Below are the code and all the weights of a small trained network. Each question names an input and a target symbol and asks about switching units off, where a switched-off unit gives its printed mean instead of its output.

import numpy as np


def w(rows, s, z=0):
    codes = np.array(rows[::2]) - 128.0
    scale = np.full(codes.shape[1], s)
    scale[-1] = z or s
    return codes * scale


def norm(h):
    return h / np.sqrt((h * h).mean(-1, keepdims=True) + 1e-5)


def f(y):
    return np.maximum(y, 0)


def softmax(a):
    e = np.exp(a - a.max(-1, keepdims=True))
    return e / e.sum(-1, keepdims=True)


def log_softmax(a):
    a = a - a.max(-1, keepdims=True)
    return a - np.log(np.exp(a).sum(-1, keepdims=True))


def net(x, mask):
    ids = ['βγθμξσφ'.index(c) for c in x.split()]
    T = len(ids)
    res = E[ids] + P[:T]
    u = 0
    for l in range(3):
        r = norm(res)
        for j in range(3):
            rows = slice(3 * j, 3 * j + 3)
            q, k, v = (r @ M[l][rows].T for M in (Q, K, V))
            z = softmax(np.where(np.tri(T) > 0, q @ k.T / 3**0.5, -1e9)) @ v
            o = O[l][rows]
            res = res + np.where(mask[u + j], z, o[:, -1]) @ o[:, :-1]
        u += 3
        y = f(norm(res) @ A[l][:, :-1].T + A[l][:, -1])
        res = res + np.where(mask[u : u + 4], y, B[l][:, -1]) @ B[l][:, :-1]
        u += 4
    return log_softmax(norm(res)[-1] @ U[:, :-1].T + U[:, -1])


Q, K, V, O, A, B = {}, {}, {}, {}, {}, {}
E = w([
[163,153,125,131,180,106,87,194],'β',
[144,144,106,213,145,192,31,123],'γ',
[181,124,119,102,138,88,108,42],'θ',
[99,123,55,179,190,144,104,143],'μ',
[127,77,136,97,184,130,132,181],'ξ',
[153,174,117,150,58,93,252,138],'σ',
[90,98,206,218,101,138,125,128],'φ',
],0.019)
P = w([
[203,10,71,124,90,150,135,184],'0',
[156,156,137,126,177,233,150,144],'1',
[168,138,116,183,186,144,169,145],'2',
[158,65,121,116,93,139,120,158],'3',
[106,173,166,96,171,237,126,108],'4',
[125,175,135,186,180,94,145,121],'5',
[140,76,136,113,75,111,108,132],'6',
[74,185,184,77,150,213,119,86],'7',
[89,196,152,177,163,55,129,99],'8',
[123,80,157,104,63,83,116,100],'9',
[31,201,200,51,148,203,124,58],'10',
[53,206,164,170,149,43,126,82],'11',
[116,74,160,117,65,94,113,107],'12',
],0.014)
Q[0] = w([
[117,116,100,134,175,139,156,149],'0.h0',
[121,163,94,151,93,105,71,108],'0.h0',
[172,226,88,193,37,170,40,110],'0.h0',
[122,120,59,85,133,140,143,152],'0.h1',
[92,117,123,142,101,228,127,88],'0.h1',
[158,145,159,105,115,75,229,5],'0.h1',
[63,161,112,124,115,183,148,149],'0.h2',
[127,141,101,104,128,86,75,83],'0.h2',
[94,160,225,102,132,186,107,159],'0.h2',
],0.011)
K[0] = w([
[113,124,156,103,125,165,135,134],'0.h0',
[171,167,162,166,134,105,97,141],'0.h0',
[177,217,113,251,64,106,65,108],'0.h0',
[124,129,126,127,136,93,172,142],'0.h1',
[187,104,191,155,135,138,151,119],'0.h1',
[53,144,172,96,120,91,122,76],'0.h1',
[140,117,201,109,108,103,122,91],'0.h2',
[134,91,125,115,113,164,160,154],'0.h2',
[94,142,137,121,87,95,150,77],'0.h2',
],0.015)
V[0] = w([
[114,74,145,78,17,184,66,133],'0.h0',
[229,46,65,176,92,191,228,126],'0.h0',
[162,65,120,146,56,202,124,199],'0.h0',
[28,108,152,173,111,78,26,116],'0.h1',
[186,106,215,39,119,205,49,46],'0.h1',
[206,195,152,155,83,182,142,166],'0.h1',
[2,102,124,184,136,132,154,209],'0.h2',
[225,42,97,180,174,128,140,51],'0.h2',
[164,62,182,91,162,136,109,26],'0.h2',
],0.004)
O[0] = w([
[253,195,117,158,71,140,102,133,63],'0.h0',
[109,233,206,144,90,61,88,117,213],'0.h0',
[164,227,172,121,69,146,77,143,199],'0.h0',
[100,105,170,133,188,21,134,107,45],'0.h1',
[240,132,171,137,203,142,196,59,133],'0.h1',
[91,148,105,88,138,162,171,181,174],'0.h1',
[42,149,129,105,81,149,65,205,128],'0.h2',
[180,95,172,83,151,187,173,76,254],'0.h2',
[192,133,171,157,209,118,155,86,116],'0.h2',
],0.0044,0.0028)
A[0] = w([
[146,217,115,128,116,128,89,29,1],'0.n0',
[122,76,3,137,69,101,152,91,161],'0.n1',
[63,254,32,196,158,203,238,96,10],'0.n2',
[130,81,127,142,43,110,159,94,11],'0.n3',
],0.0066,0.003)
B[0] = w([
[98,45,95,103,225,117,165,81,193],'0.n0',
[111,217,43,90,154,134,133,84,187],'0.n1',
[201,78,255,28,90,53,101,178,253],'0.n2',
[68,139,158,38,83,182,182,155,165],'0.n3',
],0.008,0.0031)
Q[1] = w([
[172,52,89,226,80,82,187,101],'1.h0',
[142,187,222,61,180,146,114,54],'1.h0',
[159,98,140,172,130,83,143,186],'1.h0',
[39,102,195,48,139,174,188,81],'1.h1',
[115,194,169,127,126,146,234,149],'1.h1',
[106,108,184,206,111,212,92,85],'1.h1',
[95,158,173,54,116,175,73,100],'1.h2',
[159,62,115,94,155,121,117,48],'1.h2',
[181,50,92,151,2,158,106,102],'1.h2',
],0.012)
K[1] = w([
[195,121,85,137,177,184,113,203],'1.h0',
[96,145,189,121,124,115,200,44],'1.h0',
[125,121,131,106,148,145,99,205],'1.h0',
[39,54,179,136,126,117,249,99],'1.h1',
[112,114,172,115,109,98,211,189],'1.h1',
[134,66,191,222,79,192,106,105],'1.h1',
[149,126,141,150,49,101,139,76],'1.h2',
[204,99,147,182,161,139,174,114],'1.h2',
[197,107,65,180,104,140,80,165],'1.h2',
],0.014)
V[1] = w([
[87,147,157,110,193,155,37,118],'1.h0',
[107,40,170,217,112,146,80,121],'1.h0',
[103,180,165,177,119,159,220,208],'1.h0',
[30,125,102,175,76,157,129,151],'1.h1',
[168,158,125,64,104,158,127,216],'1.h1',
[190,108,122,175,85,198,162,120],'1.h1',
[128,6,140,155,65,98,137,118],'1.h2',
[131,111,94,165,139,233,209,122],'1.h2',
[181,255,137,194,145,61,117,143],'1.h2',
],0.0069)
O[1] = w([
[164,93,60,213,153,104,148,131,186],'1.h0',
[129,108,157,254,97,167,188,72,103],'1.h0',
[23,145,107,152,62,171,107,188,124],'1.h0',
[151,163,114,110,200,153,176,141,30],'1.h1',
[164,73,197,98,172,92,146,117,253],'1.h1',
[58,141,135,86,150,56,151,185,184],'1.h1',
[125,122,234,122,70,150,138,123,46],'1.h2',
[123,94,111,149,179,174,220,123,146],'1.h2',
[168,206,140,137,110,122,91,100,134],'1.h2',
],0.0071,0.0025)
A[1] = w([
[77,121,153,145,16,180,166,135,61],'1.n0',
[121,54,159,152,96,51,98,172,91],'1.n1',
[89,136,205,139,184,102,116,113,84],'1.n2',
[114,4,119,85,28,175,135,155,1],'1.n3',
],0.011,0.0087)
B[1] = w([
[81,76,62,146,147,125,176,187,199],'1.n0',
[107,79,165,142,188,127,72,145,254],'1.n1',
[131,163,138,172,168,132,148,139,215],'1.n2',
[229,179,107,115,253,196,166,146,178],'1.n3',
],0.017,0.0047)
Q[2] = w([
[123,86,131,85,85,187,109,177],'2.h0',
[188,93,120,81,138,93,116,57],'2.h0',
[95,132,100,103,170,180,181,56],'2.h0',
[87,129,117,163,45,58,219,128],'2.h1',
[101,176,123,184,137,249,67,98],'2.h1',
[106,64,110,99,146,148,105,45],'2.h1',
[178,186,106,159,40,121,138,166],'2.h2',
[67,34,115,103,122,120,202,162],'2.h2',
[141,176,111,106,130,57,199,108],'2.h2',
],0.014)
K[2] = w([
[164,54,85,128,112,81,117,212],'2.h0',
[189,152,197,76,140,99,129,107],'2.h0',
[175,116,139,102,139,160,220,90],'2.h0',
[77,166,141,93,46,120,233,103],'2.h1',
[119,103,126,253,119,182,89,122],'2.h1',
[157,153,99,164,153,108,103,46],'2.h1',
[148,183,120,165,28,138,169,196],'2.h2',
[86,30,103,114,111,94,202,168],'2.h2',
[161,200,192,94,125,89,203,117],'2.h2',
],0.014)
V[2] = w([
[73,136,167,116,164,1,169,124],'2.h0',
[140,71,87,170,114,85,172,165],'2.h0',
[100,164,115,199,137,67,155,87],'2.h0',
[190,153,105,104,114,167,142,181],'2.h1',
[183,117,140,144,134,99,178,74],'2.h1',
[161,149,88,100,134,100,76,71],'2.h1',
[100,145,119,141,143,119,106,172],'2.h2',
[198,125,120,57,92,49,163,189],'2.h2',
[101,127,58,96,130,127,112,90],'2.h2',
],0.0091)
O[2] = w([
[107,95,104,87,233,222,128,163,154],'2.h0',
[71,96,145,98,42,176,117,104,161],'2.h0',
[167,170,147,85,183,211,147,59,35],'2.h0',
[108,148,109,168,223,92,167,103,184],'2.h1',
[58,118,127,84,87,153,96,233,86],'2.h1',
[107,80,176,163,59,160,166,232,36],'2.h1',
[107,80,113,134,34,128,175,93,187],'2.h2',
[75,129,110,143,166,242,76,2,125],'2.h2',
[150,156,195,154,172,166,128,185,2],'2.h2',
],0.007,0.0022)
A[2] = w([
[81,128,156,163,159,101,108,160,123],'2.n0',
[116,124,194,7,32,131,109,103,120],'2.n1',
[86,239,102,148,68,230,239,131,1],'2.n2',
[140,192,28,136,148,117,121,139,6],'2.n3',
],0.014,0.0084)
B[2] = w([
[105,155,135,121,91,137,137,93,254],'2.n0',
[54,214,158,41,87,134,101,166,210],'2.n1',
[131,86,193,174,79,191,133,5,194],'2.n2',
[125,126,68,134,145,147,82,70,159],'2.n3',
],0.024,0.007)
U = w([
[110,147,2,123,149,112,58,80,90],'β',
[216,146,123,156,58,56,163,172,228],'γ',
[240,141,181,80,221,147,163,151,176],'θ',
[83,32,184,129,142,74,5,120,2],'μ',
[43,75,81,141,144,85,219,184,135],'ξ',
[92,196,151,35,87,162,101,175,163],'σ',
[164,118,198,139,78,230,141,42,91],'φ',
],0.0085,0.0047)

Each question gives the input, a string of symbols that net reads in full, and the target symbol t.
The units are the heads (3 rows each of Q, K, V and O) and the neurons (one row each of A and B). Each row of codes is followed by its name. A weight is (code - 128) times the scale printed after its matrix; where a second scale follows, it is the last column's (O, A, B and U).
mask holds one flag per unit, layer by layer, with each layer's heads first. A switched-off unit (its flag False) gives its mean, the last column of its rows in O or B, instead of its output. The means were averaged over made-up inputs and are rounded, as every weight is.
A unit's drop is (log p(t) with every unit on - log p(t) with that unit switched off) / (log p(t) with every unit on - log p(t) with every unit switched off).
The circuit of an input: a set's keep is (log p(t) with only the set's units on - log p(t) with every unit switched off) / (log p(t) with every unit on - log p(t) with every unit switched off). Starting from the 12 units with the biggest drops (on a tie, the unit counted first), units are removed one at a time, each time the one whose removal leaves the highest keep (on an exact tie, the one counted first), for as long as the keep stays at least 0.8.
circuit, biggest first: the units of the circuit, biggest drop first
unit that matters most: the unit with the biggest drop
top k neurons: the k neurons with the biggest drops, biggest first
k most important neurons of layer l: the k neurons of layer l with the biggest drops, biggest first
heads that matter: for each layer, one digit per head in row order, 1 if its drop is at least 0.15 and else 0, layers parted by /
input σ φ β, target β: unit that matters most => 2.h1
input β φ φ β ξ β, target ξ: circuit, biggest first => 1.h2, 1.h0
input μ ξ β θ β β μ γ, target θ: heads that matter => 000 / 100 / 000
input β γ γ γ θ β, target γ: heads that matter => 000 / 000 / 100
input θ β θ, target β: top 2 neurons => 1.n1, 0.n2
input β ξ μ φ μ σ ξ ξ β μ ξ β φ, target ξ: circuit, biggest first => 1.n0, 1.h1
input ξ θ β θ μ, target θ: heads that matter => 001 / 000 / 000
input θ ξ θ, target ξ: heads that matter => 001 / 011 / 010
input θ γ θ β β θ, target β: circuit, biggest first => 1.h1, 2.n2, 0.n0
input ξ ξ β ξ γ θ μ μ θ θ ξ β, target ξ: top 2 neurons => 0.n2, 1.n3
input θ θ β β φ μ, target μ: circuit, biggest first => 0.n2, 1.n1
input β θ β μ σ θ σ β σ, target β: circuit, biggest first => 1.h2, 2.n3
input σ γ μ φ μ, target φ: circuit, biggest first => 1.h0, 2.n2
input ξ φ β β θ θ, target θ: heads that matter => 010 / 100 / 001
input ξ ξ β β φ γ σ φ β σ σ θ, target θ: heads that matter => 001 / 100 / 101
input φ σ σ φ γ μ, target μ: circuit, biggest first => 0.n2
input ξ σ ξ, target σ: circuit, biggest first => 0.h0, 1.h0
input ξ φ φ β γ β, target γ: circuit, biggest first => 2.h0, 2.h2
input θ θ σ β β ξ ξ ξ σ φ β θ μ, target β: circuit, biggest first => 0.n1, 2.n3
input β β ξ ξ θ β φ ξ φ β, target μ: circuit, biggest first => 1.n1
input ξ β γ σ ξ γ σ θ σ, target θ: top 3 neurons => 1.n0, 0.n3, 0.n2
input β σ ξ θ γ μ μ θ γ σ θ σ, target θ: top 2 neurons => 0.n2, 1.n0
input ξ φ μ ξ ξ σ, target σ: heads that matter => 000 / 000 / 010
input μ μ ξ, target ξ: top 2 neurons => 2.n2, 0.n2
input μ γ μ, target γ: 2 most important neurons of layer 2 => 2.n1, 2.n2
input ξ θ γ γ φ θ θ θ φ, target θ: top 2 neurons => 2.n2, 1.n0
input μ σ γ σ γ φ γ β β β φ ξ, target ξ: unit that matters most => 0.h0
input μ θ μ ξ φ ξ μ ξ, target φ: top 2 neurons => 1.n1, 2.n2
input ξ β γ β β φ ξ β ξ β μ, target φ: circuit, biggest first => 2.n2, 1.h0
input θ μ θ, target μ: 3 most important neurons of layer 2 => 2.n1, 2.n0, 2.n3
